Below is a small trained network, with its code and all its weights. Each question gives an input and a class and asks what happens when units are switched off, that is, made to give their printed mean instead of their output.

import numpy as np


def w(rows, s, z=0):
    codes = np.array(rows[::2]) - 128.0
    scale = np.full(codes.shape[1], s)
    scale[-1] = z or s
    return codes * scale


def f(y):
    return y / 2 * (1 + np.tanh(0.7978845608 * (y + 0.044715 * y**3)))


def log_softmax(a):
    a = a - a.max(-1, keepdims=True)
    return a - np.log(np.exp(a).sum(-1, keepdims=True))


def net(x, mask):
    res = np.array(x, float).reshape(1, 4) / 4 @ E
    y = f(res @ A[0][:, :-1].T + A[0][:, -1])
    res = res + np.where(mask, y, B[0][:, -1]) @ B[0][:, :-1]
    return log_softmax(res[-1] @ U[:, :-1].T + U[:, -1])


A, B = {}, {}
E = w([
[75,28,178],'x0',
[128,126,126],'x1',
[207,73,12],'x2',
[3,159,77],'x3',
],0.0054)
A[0] = w([
[110,150,151,89],'neuron 1',
[85,121,99,33],'neuron 2',
[128,127,110,169],'neuron 3',
[122,152,170,46],'neuron 4',
[156,205,109,116],'neuron 5',
[155,216,104,49],'neuron 6',
[128,136,107,130],'neuron 7',
[152,204,116,78],'neuron 8',
[123,182,119,67],'neuron 9',
[181,123,178,20],'neuron 10',
[102,169,179,152],'neuron 11',
[114,154,190,35],'neuron 12',
[119,109,138,52],'neuron 13',
[69,123,85,32],'neuron 14',
[120,164,186,66],'neuron 15',
[136,121,115,133],'neuron 16',
[143,92,66,136],'neuron 17',
[78,146,173,62],'neuron 18',
[110,159,107,34],'neuron 19',
[103,129,105,51],'neuron 20',
[217,113,206,37],'neuron 21',
[203,94,188,52],'neuron 22',
[156,220,102,39],'neuron 23',
[98,169,180,73],'neuron 24',
[94,38,150,108],'neuron 25',
[152,214,103,67],'neuron 26',
[95,32,153,68],'neuron 27',
[112,70,1,67],'neuron 28',
[148,101,72,80],'neuron 29',
[66,147,85,56],'neuron 30',
[113,203,187,113],'neuron 31',
[179,132,171,4],'neuron 32',
[141,112,100,108],'neuron 33',
[66,131,77,15],'neuron 34',
[72,131,90,49],'neuron 35',
[79,142,102,80],'neuron 36',
[95,41,148,104],'neuron 37',
[144,126,124,106],'neuron 38',
[142,101,80,62],'neuron 39',
[60,144,79,30],'neuron 40',
[48,116,79,38],'neuron 41',
[143,88,69,92],'neuron 42',
],0.012,0.0034)
B[0] = w([
[126,109,140,135],'neuron 1',
[132,131,79,117],'neuron 2',
[143,122,142,157],'neuron 3',
[112,102,140,128],'neuron 4',
[203,175,154,189],'neuron 5',
[172,203,155,171],'neuron 6',
[137,127,136,134],'neuron 7',
[154,180,154,163],'neuron 8',
[149,151,129,127],'neuron 9',
[143,117,69,138],'neuron 10',
[178,89,192,226],'neuron 11',
[139,93,159,158],'neuron 12',
[114,140,124,101],'neuron 13',
[159,126,64,140],'neuron 14',
[138,90,160,166],'neuron 15',
[132,120,136,135],'neuron 16',
[175,87,189,204],'neuron 17',
[163,97,157,190],'neuron 18',
[138,145,104,105],'neuron 19',
[117,128,93,105],'neuron 20',
[243,122,34,214],'neuron 21',
[225,115,64,197],'neuron 22',
[182,213,158,173],'neuron 23',
[155,83,177,189],'neuron 24',
[209,232,174,210],'neuron 25',
[181,198,155,175],'neuron 26',
[216,252,169,198],'neuron 27',
[178,87,219,253],'neuron 28',
[146,89,170,168],'neuron 29',
[192,126,72,159],'neuron 30',
[178,83,196,229],'neuron 31',
[134,126,64,125],'neuron 32',
[131,110,144,137],'neuron 33',
[168,123,63,142],'neuron 34',
[166,126,72,142],'neuron 35',
[171,127,95,146],'neuron 36',
[186,224,169,202],'neuron 37',
[131,123,126,122],'neuron 38',
[123,97,157,143],'neuron 39',
[190,122,63,158],'neuron 40',
[198,129,58,175],'neuron 41',
[157,91,179,179],'neuron 42',
],0.027,0.003)
U = w([
[186,224,237,80],'0',
[174,113,203,255],'1',
[203,48,254,60],'2',
[204,100,121,117],'3',
[30,135,191,176],'4',
[46,137,101,76],'5',
[49,148,104,74],'6',
],0.0065,0.017)

Each question gives the input, the list of numbers given to net, and the class t.
The units are the neurons (one row each of A and B). Each row of codes is followed by its name. A weight is (code - 128) times the scale printed after its matrix; where a second scale follows, it is the last column's (A, B and U).
mask holds one flag per neuron, in row order. A switched-off neuron (its flag False) gives its mean, the last column of its row in B, instead of its output. The means were averaged over made-up inputs and are rounded, as every weight is.
A unit's drop is (log p(t) with every unit on - log p(t) with that unit switched off) / (log p(t) with every unit on - log p(t) with every unit switched off).
The circuit of an input: a set's keep is (log p(t) with only the set's units on - log p(t) with every unit switched off) / (log p(t) with every unit on - log p(t) with every unit switched off). Starting from the 12 units with the biggest drops (on a tie, the unit counted first), units are removed one at a time, each time the one whose removal leaves the highest keep (on an exact tie, the one counted first), for as long as the keep stays at least 0.8.
circuit, biggest first: the units of the circuit, biggest drop first
most important unit: the unit with the biggest drop
k most important neurons: the k neurons with the biggest drops, biggest first
drop of u: that unit's drop, to one decimal
input [0,4,-7,7], class 2: circuit, biggest first -> neuron 31; neuron 11
input [4,6,7,8], class 3: most important unit -> neuron 41
input [6,-6,1,-8], class 3: circuit, biggest first -> neuron 21; neuron 22
input [-5,-1,-7,1], class 2: circuit, biggest first -> neuron 31; neuron 11
input [8,3,8,5], class 0: 3 most important neurons -> neuron 27; neuron 25; neuron 37
input [-7,-3,-5,8], class 3: circuit, biggest first -> neuron 40; neuron 30
input [-3,1,7,-7], class 2: circuit, biggest first -> neuron 17; neuron 42
input [5,6,-8,-6], class 2: circuit, biggest first -> neuron 11; neuron 31
input [6,3,-6,-8], class 3: 3 most important neurons -> neuron 21; neuron 22; neuron 10
input [2,2,-3,-5], class 3: 3 most important neurons -> neuron 21; neuron 22; neuron 28
input [6,4,4,-7], class 3: 3 most important neurons -> neuron 21; neuron 22; neuron 10
input [1,-3,7,6], class 2: 3 most important neurons -> neuron 28; neuron 17; neuron 42
input [1,4,-3,-5], class 3: 3 most important neurons -> neuron 21; neuron 22; neuron 28
input [7,-6,5,-7], class 0: circuit, biggest first -> neuron 27
input [-5,5,-7,3], class 2: 2 most important neurons -> neuron 31; neuron 11
input [8,7,-7,0], class 0: drop of neuron 27 -> 0.3
input [0,-2,8,3], class 2: drop of neuron 28 -> 0.2
input [-7,7,5,6], class 0: drop of neuron 5 -> 0.1
